Below is a small trained network, with its code and all its weights. Each question gives an input and a class and asks what happens when units are switched off, that is, made to give their printed mean instead of their output.

import numpy as np


def w(rows, s, z=0):
    codes = np.array(rows[::2]) - 128.0
    scale = np.full(codes.shape[1], s)
    scale[-1] = z or s
    return codes * scale


def f(y):
    return y / 2 * (1 + np.tanh(0.7978845608 * (y + 0.044715 * y**3)))


def log_softmax(a):
    a = a - a.max(-1, keepdims=True)
    return a - np.log(np.exp(a).sum(-1, keepdims=True))


def net(x, mask):
    res = np.array(x, float).reshape(1, 7) / 4 @ E
    y = f(res @ A[0][:, :-1].T + A[0][:, -1])
    res = res + np.where(mask, y, B[0][:, -1]) @ B[0][:, :-1]
    return log_softmax(res[-1] @ U[:, :-1].T + U[:, -1])


A, B = {}, {}
E = w([
[103,170,78,187,147,145,131,15,151,202,136],'x0',
[116,91,146,107,168,61,5,150,160,201,130],'x1',
[124,175,169,117,68,98,164,147,211,163,2],'x2',
[130,128,132,130,130,128,130,128,129,130,130],'x3',
[179,101,191,104,57,249,63,60,133,133,123],'x4',
[245,205,79,57,188,153,125,154,115,161,139],'x5',
[147,73,55,177,70,170,133,212,116,194,125],'x6',
],0.0073)
A[0] = w([
[42,71,157,185,102,123,126,108,134,104,156,69],'n1',
[116,164,166,89,166,108,113,88,129,87,163,70],'n2',
[112,141,79,153,170,57,169,162,122,101,170,59],'n3',
[116,153,108,138,134,64,155,159,120,130,156,81],'n4',
[90,133,90,179,173,160,148,62,130,196,152,83],'n5',
[194,153,103,81,187,161,131,133,108,153,147,50],'n6',
[161,88,149,100,94,184,99,78,121,119,173,72],'n7',
[114,162,97,132,105,166,201,113,106,75,154,81],'n8',
[172,89,165,121,108,212,102,72,117,100,156,70],'n9',
[124,35,49,135,225,169,91,92,37,61,248,2],'n10',
[122,163,185,85,176,92,124,56,123,83,154,94],'n11',
[112,174,195,88,168,105,135,81,122,94,187,81],'n12',
[101,147,77,173,153,145,131,42,121,185,161,93],'n13',
[153,122,165,121,90,181,106,109,148,123,141,65],'n14',
[102,99,128,106,167,74,1,131,145,193,182,46],'n15',
[143,53,172,81,115,114,138,192,75,60,146,90],'n16',
[128,147,99,180,135,124,128,35,114,162,149,89],'n17',
[140,105,160,107,130,120,109,198,100,54,159,82],'n18',
[148,70,163,80,146,132,143,190,88,88,142,79],'n19',
[90,112,68,132,212,85,183,158,130,106,135,76],'n20',
[156,73,58,171,77,169,141,192,91,220,195,65],'n21',
[48,75,172,193,96,119,129,116,103,115,151,72],'n22',
[190,200,118,112,149,135,124,144,122,148,78,99],'n23',
[224,187,87,86,177,157,127,145,112,165,179,66],'n24',
[126,143,112,130,113,177,210,111,103,71,134,75],'n25',
[142,127,131,138,123,154,101,115,118,122,119,89],'n26',
[172,112,167,101,88,198,64,109,140,147,110,101],'n27',
[116,132,107,133,153,63,172,150,113,131,133,73],'n28',
[146,163,113,157,101,167,216,108,96,82,165,85],'n29',
],0.0093,0.0084)
B[0] = w([
[134,100,88,75,95,93,102,75,124,76,155,214],'n1',
[117,104,105,158,123,170,117,164,112,105,100,175],'n2',
[83,161,136,157,131,139,117,106,81,160,176,189],'n3',
[91,153,138,145,142,122,151,115,105,146,153,158],'n4',
[177,184,155,118,99,147,82,150,140,105,145,205],'n5',
[125,103,111,108,92,98,100,93,126,103,147,179],'n6',
[88,165,125,154,146,113,136,123,86,147,164,184],'n7',
[162,72,176,133,161,115,97,148,116,161,133,198],'n8',
[82,164,118,161,142,90,145,129,86,158,180,204],'n9',
[100,140,128,101,126,72,246,104,227,169,41,254],'n10',
[108,99,74,192,118,194,113,177,122,106,63,221],'n11',
[120,105,77,177,122,171,110,160,118,114,79,202],'n12',
[172,186,161,110,102,162,95,167,158,113,147,221],'n13',
[91,153,132,141,135,108,146,121,111,152,136,158],'n14',
[192,44,210,114,187,116,122,160,108,177,144,217],'n15',
[181,190,140,117,105,154,99,142,166,133,138,210],'n16',
[169,175,135,105,110,141,113,173,149,117,125,202],'n17',
[167,177,147,126,120,157,101,137,149,116,137,184],'n18',
[163,169,139,127,108,150,97,139,160,117,134,179],'n19',
[89,168,130,159,130,136,129,111,71,143,177,198],'n20',
[100,106,78,197,139,200,97,180,110,79,53,218],'n21',
[132,95,69,65,93,105,109,69,121,87,155,214],'n22',
[112,94,113,99,100,102,147,81,141,104,139,181],'n23',
[109,76,89,77,73,85,97,56,129,63,157,224],'n24',
[159,73,158,115,169,110,109,145,122,167,135,199],'n25',
[120,142,136,136,131,112,133,126,121,124,129,126],'n26',
[71,167,128,158,158,110,171,130,85,157,163,211],'n27',
[98,153,139,143,122,138,150,113,100,154,156,161],'n28',
[170,59,184,113,177,105,97,157,118,163,123,217],'n29',
],0.012,0.0071)
U = w([
[53,191,131,160,154,126,148,123,45,177,203,111],'0',
[122,72,87,56,83,108,109,69,120,54,170,103],'1',
[189,29,202,115,204,126,109,169,106,198,139,109],'2',
[100,101,67,203,128,199,111,191,109,84,39,95],'3',
[194,244,158,104,98,163,100,166,180,116,153,102],'4',
[93,143,150,103,103,93,230,124,211,182,47,249],'5',
],0.011,0.013)

Each question gives the input, the list of numbers given to net, and the class t.
The units are the neurons (one row each of A and B). Each row of codes is followed by its name. A weight is (code - 128) times the scale printed after its matrix; where a second scale follows, it is the last column's (A, B and U).
mask holds one flag per neuron, in row order. A switched-off neuron (its flag False) gives its mean, the last column of its row in B, instead of its output. The means were averaged over made-up inputs and are rounded, as every weight is.
A unit's drop is (log p(t) with every unit on - log p(t) with that unit switched off) / (log p(t) with every unit on - log p(t) with every unit switched off).
The circuit of an input: a set's keep is (log p(t) with only the set's units on - log p(t) with every unit switched off) / (log p(t) with every unit on - log p(t) with every unit switched off). Starting from the 12 units with the biggest drops (on a tie, the unit counted first), units are removed one at a time, each time the one whose removal leaves the highest keep (on an exact tie, the one counted first), for as long as the keep stays at least 0.8.
circuit, biggest first: the units of the circuit, biggest drop first
unit that matters most: the unit with the biggest drop
k most important neurons: the k neurons with the biggest drops, biggest first
drop of u: that unit's drop, to one decimal
input [8,-6,-4,6,1,5,-7], class 4: unit that matters most	n13
input [-7,-5,-4,-8,-1,-7,5], class 1: 3 most important neurons	[n22 n1 n13]
input [6,-5,-4,4,1,6,6], class 1: 4 most important neurons	[n24 n6 n11 n12]
input [-8,4,7,6,-6,-7,5], class 4: 3 most important neurons	[n16 n10 n24]
input [0,-6,5,3,7,-8,-3], class 1: 4 most important neurons	[n22 n1 n20 n3]
input [2,-6,-6,-8,7,6,4], class 0: 2 most important neurons	[n9 n7]
input [-8,-2,6,-8,-4,-6,3], class 4: 2 most important neurons	[n16 n10]
input [-2,5,-4,-2,5,-7,6], class 1: 2 most important neurons	[n22 n1]
input [-5,-8,2,8,6,-5,-8], class 2: 2 most important neurons	[n25 n29]
input [-1,-4,3,-2,-6,2,-7], class 3: 2 most important neurons	[n11 n12]
input [-8,5,-2,-5,6,2,8], class 3: 3 most important neurons	[n21 n13 n5]
input [7,2,7,-2,-5,7,-4], class 1: circuit, biggest first	[n23 n10]
input [3,6,0,-8,-7,7,-1], class 0: drop of n1	0.4
input [-4,-5,-1,-2,5,0,2], class 0: drop of n3	-0.1
input [4,-7,6,-4,-7,3,3], class 0: drop of n4	0.1
input [3,-6,-5,-3,-2,-3,-2], class 2: circuit, biggest first	[n29]
